[7 6 4 3 5 3 6 4 6 1 6 0 9 5 6 5]
The minimum -> 0
What is the largest entry?
Answer: 9

W = 16,176,108,246
Give the 1st entry from the left.
A: 16
The 3rd entry from the left -> 108

Read these off the array that follows.
1) Report the first entry of the largest entry's row.
2) Report the entry directly below the largest entry.
3) Report the top-right entry.
4) Report the entry directly above 220.
5) Report the entry just left of the largest entry.
6) Report the entry directly above 212.
7) Report the 1st entry, reading row by row.
8) Report the entry just left of 220.
[[137 221 167 116]
 [141  48 227 204]
 [148 224 173 148]
 [182 160 216 172]
 [168  40 228 220]
 [218 184 187 212]]
1) 168
2) 187
3) 116
4) 172
5) 40
6) 220
7) 137
8) 228

array([[  81.1,   19.4,   69.6,   -2.8, -253.6, -172.2,   89.3,   23.1,
           1.0,   25.0,  186.2,   26.6,  -92.1,   31.6, -132.7],
       [ -34.5,  -15.7,   -4.1,   -9.9,  -15.9,  -15.3,   -9.4,  -32.0,
         -52.9,   -5.6,  -37.5,    3.8,  -37.4,  -40.1,  -12.4],
       [  57.7, -129.5, -103.0, -103.1,  -66.0, -124.3,  -81.4,   25.4,
         -99.0, -172.3,  -54.6,  -12.7,   89.7, -125.5,   27.2],
       [  25.6,  -91.5,  -73.9,  -73.4,  -50.0,  -87.4,  -59.2,    6.5,
         -71.0, -116.5,  -42.7,  -18.3,   45.3,  -87.6,    8.0],
       [ -46.9,  -53.5,  -11.0,  -24.7,  -27.7,  -31.3,   10.5,  -30.0,
         -36.6,  -16.2,   -7.5,  -20.1,  -67.8,    6.2,  -45.7],
       [ -42.1,  -46.5,  -14.2,  -25.5,  -28.3,  -32.0,    0.4,  -29.8,
         -35.7,  -18.8,  -11.7,  -21.5,  -57.8,   -1.6,  -40.3],
       [ -59.9,   -1.7,  -26.3,  -72.3,  -38.5,  -33.6,    3.6,  -30.3,
         -53.7,  -43.8,  -23.1,  -14.2,  -26.6,  -20.4,  -18.9],
       [ -28.3,  -20.2,  -19.4,  -25.6,  -21.3,  -30.9,  -26.2,  -27.4,
         -33.8,  -27.5,  -22.1,  -30.7,  -27.2,  -27.4,  -33.4],
       [ -41.7,  -43.7,  -15.6,  -25.2,  -27.5,  -29.8,    0.5,  -28.2,
         -35.1,  -19.7,  -13.7,  -20.6,  -54.7,   -3.1,  -39.2],
       [ -48.1,   15.8,   26.5,  -18.6,   10.5,  -68.0,  -36.0,  -37.1,
         -90.9,  -46.4,    8.0,  -58.7,  -43.7,  -43.2,  -91.7],
       [ -37.4,  -40.0,  -18.9,  -25.8,  -27.3,  -29.3,   -7.8,  -29.0,
         -31.5,  -21.2,  -17.9,  -22.1,  -46.1,   -8.8,  -36.0],
       [ -14.0,  -20.9,  -17.5,  -23.9,  -48.7,  -41.5,  -13.8,  -21.4,
         -23.2,  -20.1,   -4.4,  -21.0,  -31.8,  -19.8,  -38.0]])
Read off the entry just right of -53.5.
A: -11.0
The entry just right of -31.5: -21.2
The 3rd largest entry -> 89.3
Read off the second entry in reading order.
A: 19.4
Read off the entry just left of -17.5.
A: -20.9
Read off the first entry in reading order.
A: 81.1
The largest entry: 186.2
The entry just left of -26.3: -1.7
The entry just right of -15.6 -> -25.2
The smallest entry: -253.6
The fourth entry in reading order: -2.8
Read off the 2nd smallest entry.
A: -172.3
Read off the 3rd smallest entry.
A: -172.2

Read these off the array that follows. Rows and columns are numbered from 0.
1) What is the entry in the bottom-right corner?
2) What is the entry at row 0, column 2?
3) What is the bottom-left entry?
4) What is the entry just right of the largest entry?
5) What is the entry just right of -5.30?
6) What is the entry in row 1 and column 0?
7) What is the entry in the top-right corner?
8) What is the entry at row 2, column 0?
[[ 3.79 -1.46 -3.79  1.03  2.80 -2.52 -2.80 -3.87  4.38 -3.09  0.46 -1.73]
 [-5.98  1.80 -0.45  3.09  1.44  0.79  1.96  0.46 -4.03  0.37 -5.30  1.86]
 [ 0.99  3.66  3.39 -3.27 -5.33  2.69  5.02  1.08 -1.70  2.48  0.06  3.23]
 [-0.09 -0.57  3.22 -3.28 -4.98  3.23  1.34  4.42 -1.38  4.20  1.48  0.22]
 [-5.51  3.13 -2.50  2.49  1.34  1.40  0.32 -0.54 -3.82  0.86 -5.21  3.59]]
1) 3.59
2) -3.79
3) -5.51
4) 1.08
5) 1.86
6) -5.98
7) -1.73
8) 0.99

arr = ((3, 5, 4, 5, 5, 6, 7), (6, 4, 4, 2, 5, 4, 3), (3, 4, 5, 7, 4, 4, 6), (4, 4, 4, 6, 4, 3, 2), (6, 4, 4, 3, 5, 4, 2), (3, 6, 4, 5, 5, 5, 7), (3, 5, 5, 6, 4, 4, 6), (4, 6, 2, 4, 6, 5, 4), (5, 6, 2, 4, 6, 5, 4), (5, 5, 2, 3, 6, 5, 3), (4, 5, 2, 5, 6, 4, 3), (5, 3, 7, 4, 3, 5, 6), (3, 4, 4, 7, 4, 3, 5), (3, 5, 2, 6, 6, 4, 3), (3, 5, 2, 6, 6, 4, 3))
The centre entry: 4
The entry just left of the centre entry -> 2

M =
 0.86   2.28   0.83  -0.31   0.99  -1.35  -0.95   0.37  -1.72
 3.58  -1.26  -1.24  -1.65  -0.23   1.90   2.21  -2.35  -3.41
 4.96  -0.78  -0.20  -0.31  -1.24   5.28  -1.39  -3.81  -3.99
 5.87   1.97   0.76   0.65   0.30   2.80  -2.51  -3.13  -4.22
Report the 5th entry, reading row by row.
A: 0.99
Report the entry directly below 0.37.
A: -2.35
The entry directly above -3.13 is -3.81
The first entry in reading order: 0.86
Report the top entry of the column that holds the smallest entry.
A: -1.72
The 2nd smallest entry: -3.99
Report the last entry in the row that holds the smallest entry.
A: -4.22
Report the entry just right of 5.28.
A: -1.39
The entry directly above -2.35 -> 0.37
Report the entry just right of 0.30.
A: 2.80
The first entry of the largest entry's row -> 5.87
The entry directly below -1.39 -> -2.51
Report the fifth entry from the end, reading row by row.
A: 0.30
Report the entry just right of the largest entry.
A: 1.97
The 2nd-last entry, reading row by row is -3.13
Report the entry directly above -0.78.
A: -1.26
Report the third largest entry.
A: 4.96
Report the second entry in reading order.
A: 2.28
The entry just right of -1.26: -1.24
The entry just right of -1.35 -> -0.95
Report the entry directly below -1.35.
A: 1.90
The entry directly above 1.97 -> -0.78
The entry just left of -0.95 -> -1.35
Report the third entry on the main diagonal.
A: -0.20
Report the fourth entry in reading order.
A: -0.31
